Here is a tiny trained network, its code and every weight. The questions are about switching its units off for an input and a target symbol, where a switched-off unit gives its printed mean instead of its output.

import numpy as np


def w(rows, s, z=0):
    codes = np.array(rows[::2]) - 128.0
    scale = np.full(codes.shape[1], s)
    scale[-1] = z or s
    return codes * scale


def norm(h):
    return h / np.sqrt((h * h).mean(-1, keepdims=True) + 1e-5)


def f(y):
    return np.maximum(y, 0)


def softmax(a):
    e = np.exp(a - a.max(-1, keepdims=True))
    return e / e.sum(-1, keepdims=True)


def log_softmax(a):
    a = a - a.max(-1, keepdims=True)
    return a - np.log(np.exp(a).sum(-1, keepdims=True))


def net(x, mask):
    ids = ['ΓΠΣΦβεηθλτψ'.index(c) for c in x.split()]
    T = len(ids)
    res = E[ids] + P[:T]
    u = 0
    for l in range(3):
        r = norm(res)
        for j in range(3):
            rows = slice(2 * j, 2 * j + 2)
            q, k, v = (r @ M[l][rows].T for M in (Q, K, V))
            z = softmax(np.where(np.tri(T) > 0, q @ k.T / 2**0.5, -1e9)) @ v
            o = O[l][rows]
            res = res + np.where(mask[u + j], z, o[:, -1]) @ o[:, :-1]
        u += 3
        y = f(norm(res) @ A[l][:, :-1].T + A[l][:, -1])
        res = res + np.where(mask[u : u + 4], y, B[l][:, -1]) @ B[l][:, :-1]
        u += 4
    return log_softmax(norm(res)[-1] @ U[:, :-1].T + U[:, -1])


Q, K, V, O, A, B = {}, {}, {}, {}, {}, {}
E = w([
[111,211,82],'Γ',
[45,247,171],'Π',
[195,45,102],'Σ',
[132,196,118],'Φ',
[85,109,140],'β',
[143,143,169],'ε',
[151,10,153],'η',
[106,134,127],'θ',
[201,176,94],'λ',
[176,192,118],'τ',
[224,168,92],'ψ',
],0.011)
P = w([
[96,149,150],'0',
[146,114,56],'1',
[118,157,166],'2',
[178,215,173],'3',
[140,89,65],'4',
[163,106,143],'5',
[109,175,204],'6',
[131,73,61],'7',
[177,53,147],'8',
[155,232,176],'9',
[121,64,2],'10',
],0.015)
Q[0] = w([
[159,127,95],'0.h0',
[168,131,251],'0.h0',
[119,159,205],'0.h1',
[88,208,77],'0.h1',
[114,95,216],'0.h2',
[49,119,36],'0.h2',
],0.014)
K[0] = w([
[56,60,58],'0.h0',
[102,250,236],'0.h0',
[168,185,193],'0.h1',
[47,199,92],'0.h1',
[84,59,178],'0.h2',
[223,254,230],'0.h2',
],0.0085)
V[0] = w([
[150,141,251],'0.h0',
[67,35,110],'0.h0',
[254,202,191],'0.h1',
[50,176,84],'0.h1',
[212,202,89],'0.h2',
[146,94,74],'0.h2',
],0.015)
O[0] = w([
[166,254,186,129],'0.h0',
[33,66,153,22],'0.h0',
[20,226,46,252],'0.h1',
[37,109,142,93],'0.h1',
[18,110,61,253],'0.h2',
[170,69,55,175],'0.h2',
],0.0093,0.0048)
A[0] = w([
[70,164,125,78],'0.n0',
[40,34,79,243],'0.n1',
[4,56,103,254],'0.n2',
[95,140,161,239],'0.n3',
],0.018,0.00082)
B[0] = w([
[221,121,118,169],'0.n0',
[67,2,120,253],'0.n1',
[114,15,75,246],'0.n2',
[165,148,129,143],'0.n3',
],0.016,0.012)
Q[1] = w([
[164,147,66],'1.h0',
[156,3,118],'1.h0',
[147,165,45],'1.h1',
[146,191,40],'1.h1',
[52,128,160],'1.h2',
[188,191,83],'1.h2',
],0.017)
K[1] = w([
[148,66,144],'1.h0',
[123,169,5],'1.h0',
[167,75,177],'1.h1',
[173,78,186],'1.h1',
[151,75,184],'1.h2',
[124,188,69],'1.h2',
],0.017)
V[1] = w([
[57,185,108],'1.h0',
[223,134,127],'1.h0',
[101,88,252],'1.h1',
[90,192,114],'1.h1',
[46,207,147],'1.h2',
[231,131,121],'1.h2',
],0.013)
O[1] = w([
[51,155,192,36],'1.h0',
[167,181,59,227],'1.h0',
[246,75,206,65],'1.h1',
[27,198,151,37],'1.h1',
[160,2,171,86],'1.h2',
[132,114,43,254],'1.h2',
],0.0089,0.0034)
A[1] = w([
[147,6,20,254],'1.n0',
[91,21,111,126],'1.n1',
[145,195,129,18],'1.n2',
[124,227,95,185],'1.n3',
],0.014,0.0008)
B[1] = w([
[107,5,157,246],'1.n0',
[84,17,88,204],'1.n1',
[95,101,125,163],'1.n2',
[109,35,62,178],'1.n3',
],0.016,0.014)
Q[2] = w([
[158,130,10],'2.h0',
[137,7,176],'2.h0',
[102,200,205],'2.h1',
[109,67,170],'2.h1',
[177,101,8],'2.h2',
[184,198,92],'2.h2',
],0.018)
K[2] = w([
[64,187,106],'2.h0',
[114,7,67],'2.h0',
[229,115,106],'2.h1',
[160,76,11],'2.h1',
[117,45,185],'2.h2',
[112,199,221],'2.h2',
],0.019)
V[2] = w([
[250,142,106],'2.h0',
[107,223,183],'2.h0',
[197,194,20],'2.h1',
[149,133,87],'2.h1',
[120,90,248],'2.h2',
[87,119,74],'2.h2',
],0.016)
O[2] = w([
[95,6,176,92],'2.h0',
[42,230,201,2],'2.h0',
[238,208,104,60],'2.h1',
[186,153,84,129],'2.h1',
[55,67,253,155],'2.h2',
[121,109,52,171],'2.h2',
],0.011)
A[2] = w([
[227,29,227,79],'2.n0',
[31,77,156,249],'2.n1',
[75,168,165,27],'2.n2',
[145,250,88,232],'2.n3',
],0.017,0.0015)
B[2] = w([
[204,249,190,255],'2.n0',
[32,58,111,240],'2.n1',
[101,63,99,142],'2.n2',
[65,160,186,174],'2.n3',
],0.016,0.0099)
U = w([
[124,36,135,206],'Γ',
[34,104,183,223],'Π',
[203,107,128,246],'Σ',
[152,164,108,229],'Φ',
[166,166,219,206],'β',
[66,208,193,78],'ε',
[217,163,195,110],'η',
[124,133,250,5],'θ',
[113,194,113,24],'λ',
[108,207,132,37],'τ',
[114,195,111,9],'ψ',
],0.012,0.0029)

Each question gives the input, a string of symbols that net reads in full, and the target symbol t.
The units are the heads (2 rows each of Q, K, V and O) and the neurons (one row each of A and B). Each row of codes is followed by its name. A weight is (code - 128) times the scale printed after its matrix; where a second scale follows, it is the last column's (O, A, B and U).
mask holds one flag per unit, layer by layer, with each layer's heads first. A switched-off unit (its flag False) gives its mean, the last column of its rows in O or B, instead of its output. The means were averaged over made-up inputs and are rounded, as every weight is.
A unit's drop is (log p(t) with every unit on - log p(t) with that unit switched off) / (log p(t) with every unit on - log p(t) with every unit switched off).
unit that matters most: the unit with the biggest drop
k most important neurons: the k neurons with the biggest drops, biggest first
top k neurons in layer l: the k neurons of layer l with the biggest drops, biggest first
input λ Γ ψ Π Σ λ, target Σ: unit that matters most => 0.n1
input Π η Σ Σ, target Π: 2 most important neurons => [1.n2; 0.n2]
input Π τ Σ Π θ Φ η Γ τ Φ, target Π: top 3 neurons in layer 0 => [0.n2; 0.n1; 0.n0]
input β Π Π β Σ ψ, target η: 3 most important neurons => [0.n1; 0.n2; 2.n0]
input Π Φ Φ θ, target Π: 2 most important neurons => [0.n2; 1.n0]
input Π η Π η, target Π: 4 most important neurons => [0.n2; 0.n1; 1.n0; 1.n1]
input ε Σ λ θ, target ε: 2 most important neurons => [0.n2; 0.n1]
input Π θ Γ Γ Γ Φ η λ η λ, target Π: 4 most important neurons => [0.n1; 0.n2; 1.n0; 1.n1]
input β η ψ, target η: 3 most important neurons => [0.n1; 2.n0; 0.n2]
input Π τ τ Σ, target Π: 3 most important neurons => [0.n1; 0.n2; 1.n0]
input ε Σ ψ λ λ λ Σ, target ε: 2 most important neurons => [0.n1; 0.n2]
input ε Σ ε Φ, target ε: 2 most important neurons => [0.n2; 0.n1]
input Π Φ Φ ε ε Σ Γ Σ Σ ψ, target Π: 3 most important neurons => [0.n1; 0.n2; 1.n0]
input Π θ Φ Γ τ Σ λ η ψ β, target Π: unit that matters most => 0.h0
input Π Γ β β, target Π: 4 most important neurons => [0.n2; 0.n1; 1.n0; 1.n1]
input Σ β β Σ Σ Π, target Σ: top 2 neurons in layer 1 => [1.n3; 1.n2]
input Π τ ε β Π Π λ ψ Σ, target Σ: top 3 neurons in layer 0 => [0.n1; 0.n2; 0.n0]
input Σ Φ Π Γ Π ε Φ, target Σ: top 2 neurons in layer 1 => [1.n3; 1.n1]
input Σ Π ψ η Σ Γ β Φ Φ Γ, target Σ: top 2 neurons in layer 0 => [0.n0; 0.n2]
input Σ η Π Σ Σ ψ η, target Σ: unit that matters most => 1.h1
input ψ η Π η β η, target η: top 2 neurons in layer 0 => [0.n1; 0.n2]
input ε Π λ Σ Π Π ψ, target ε: top 3 neurons in layer 0 => [0.n2; 0.n1; 0.n0]
input Π η θ τ, target Π: top 2 neurons in layer 1 => [1.n0; 1.n2]
